[[ -1 -43  22   2 -15]
 [ 55   7  24  17 -24]
 [-67 -54   9 -30 -14]]
|
[[ -1 -43]
 [ 55   7]
 [-67 -54]]

[[-32  13 -54  -2 -33]
 [  8  12   2 -14  13]
 [ 22  10  20 -18  28]
 [-45  12 -71   5 -48]]
|
[[-32  13]
 [  8  12]
 [ 22  10]]

[[-28 -40]
 [-76  40]
 [-32 -22]
 [ 33 -25]
 [ 52 -83]]
|
[[-28 -40]
 [-76  40]
 [-32 -22]]

[[-45 -10   3 -25]
 [-24 -25   6 -32]
 [-18  38  -8  57]
 [-26 -18   5  -5]
 [-68  -4   7 -43]]
|
[[-45 -10]
 [-24 -25]
 [-18  38]]

[[-20  74 -11   7  30]
 [ -2   5  12   5 -30]
 [ -3 -16  -4   9   4]]
|
[[-20  74]
 [ -2   5]
 [ -3 -16]]

[[ 47  76 -22  -5]
 [-18 -56  -5  68]
 [  5 -72   0 -56]
 [ 52  81 -83  63]
 [-55 -10 -12  12]]
|
[[ 47  76]
 [-18 -56]
 [  5 -72]]

[[-27  -4  28  10 -38]
 [  7   3  -8  39 -17]
 [ 10   2  24 -74  15]
 [ 13 -20 -28  19 -24]
 [-39 -13  29  -5 -15]]
|
[[-27  -4]
 [  7   3]
 [ 10   2]]
---
[[ 40  -2  -8  19]
 [ -2 -44   1   3]
 [ 53  -5 -13  39]
 [  5   0   2   0]
 [ 33 -20  -1   7]
 [ -3   4  30 -47]
 [ 13 -12   3   0]
 [ -1  -5  28  27]
 [ -2  63 -16 -14]
 [  1  11   3   3]
 [  8  17   1  -2]]
|
[[ -2  -8  19  40]
 [-44   1   3  -2]
 [ -5 -13  39  53]
 [  0   2   0   5]
 [-20  -1   7  33]
 [  4  30 -47  -3]
 [-12   3   0  13]
 [ -5  28  27  -1]
 [ 63 -16 -14  -2]
 [ 11   3   3   1]
 [ 17   1  -2   8]]

[[ 31 -61  77]
 [ 13  36 -46]
 [-77 -17 -15]
 [ 30 -69  26]
 [-36 -19  18]
 [  9  15  81]
 [  4   6 -68]
 [-60 -30 -15]
 [ 43   2  29]]
|
[[-61  77  31]
 [ 36 -46  13]
 [-17 -15 -77]
 [-69  26  30]
 [-19  18 -36]
 [ 15  81   9]
 [  6 -68   4]
 [-30 -15 -60]
 [  2  29  43]]

[[ 27 -47  37  -2  61 -10 -65 -58  -3  49  50 -40]
 [ -5  25  43  -8 -44  52 -40  12  42 -41 -43  -7]
 [ 62  12 -20   9 -59  45  -6 -41 -60 -52 -55  18]
 [ 10 -17 -42 -41 -16  -6  33  47 -40  10 -10  -8]
 [-20  -8 -64  54  53  59 -28 -65 -27 -62  18 -65]
 [-11  42  -2   7  17 -60   6  -8  -1  46 -48   2]
 [ 10 -44  20 -51  53 -53 -14  64 -28  44  -6  64]
 [ 34 -38  17 -43 -65 -14 -33  -7 -33  -7 -37  25]]
|
[[-47  37  -2  61 -10 -65 -58  -3  49  50 -40  27]
 [ 25  43  -8 -44  52 -40  12  42 -41 -43  -7  -5]
 [ 12 -20   9 -59  45  -6 -41 -60 -52 -55  18  62]
 [-17 -42 -41 -16  -6  33  47 -40  10 -10  -8  10]
 [ -8 -64  54  53  59 -28 -65 -27 -62  18 -65 -20]
 [ 42  -2   7  17 -60   6  -8  -1  46 -48   2 -11]
 [-44  20 -51  53 -53 -14  64 -28  44  -6  64  10]
 [-38  17 -43 -65 -14 -33  -7 -33  -7 -37  25  34]]

[[ 18   4]
 [-16  15]
 [ -2  13]
 [-19   6]
 [ 42 -45]
 [ 28  44]
 [-35 -20]
 [ 24  -6]
 [-10 -70]
 [ 14   2]
 [-38   7]
 [-15  -4]]
|
[[  4  18]
 [ 15 -16]
 [ 13  -2]
 [  6 -19]
 [-45  42]
 [ 44  28]
 [-20 -35]
 [ -6  24]
 [-70 -10]
 [  2  14]
 [  7 -38]
 [ -4 -15]]

[[  4 -30  37 -14 -18  37]
 [  6 -13 -47  12  35  -5]
 [  6  39 -16  -5  -7 -64]
 [  3 -14  45 -28 -23  10]
 [  3  16   3 -21 -71 -12]
 [ -2   9  43   9  21   1]
 [  3  42  -1  11  17 -32]
 [ -6 -16 -27 -11 -15  15]
 [ -1 -14  34  18 -31  34]
 [ -4  49  -1  -1   0 -58]
 [  3  -5  12 -15 -26  -4]]
|
[[-30  37 -14 -18  37   4]
 [-13 -47  12  35  -5   6]
 [ 39 -16  -5  -7 -64   6]
 [-14  45 -28 -23  10   3]
 [ 16   3 -21 -71 -12   3]
 [  9  43   9  21   1  -2]
 [ 42  -1  11  17 -32   3]
 [-16 -27 -11 -15  15  -6]
 [-14  34  18 -31  34  -1]
 [ 49  -1  -1   0 -58  -4]
 [ -5  12 -15 -26  -4   3]]

[[ -7 -30  22]
 [ 23 -31 -16]
 [-29  82  37]]
|
[[-30  22  -7]
 [-31 -16  23]
 [ 82  37 -29]]
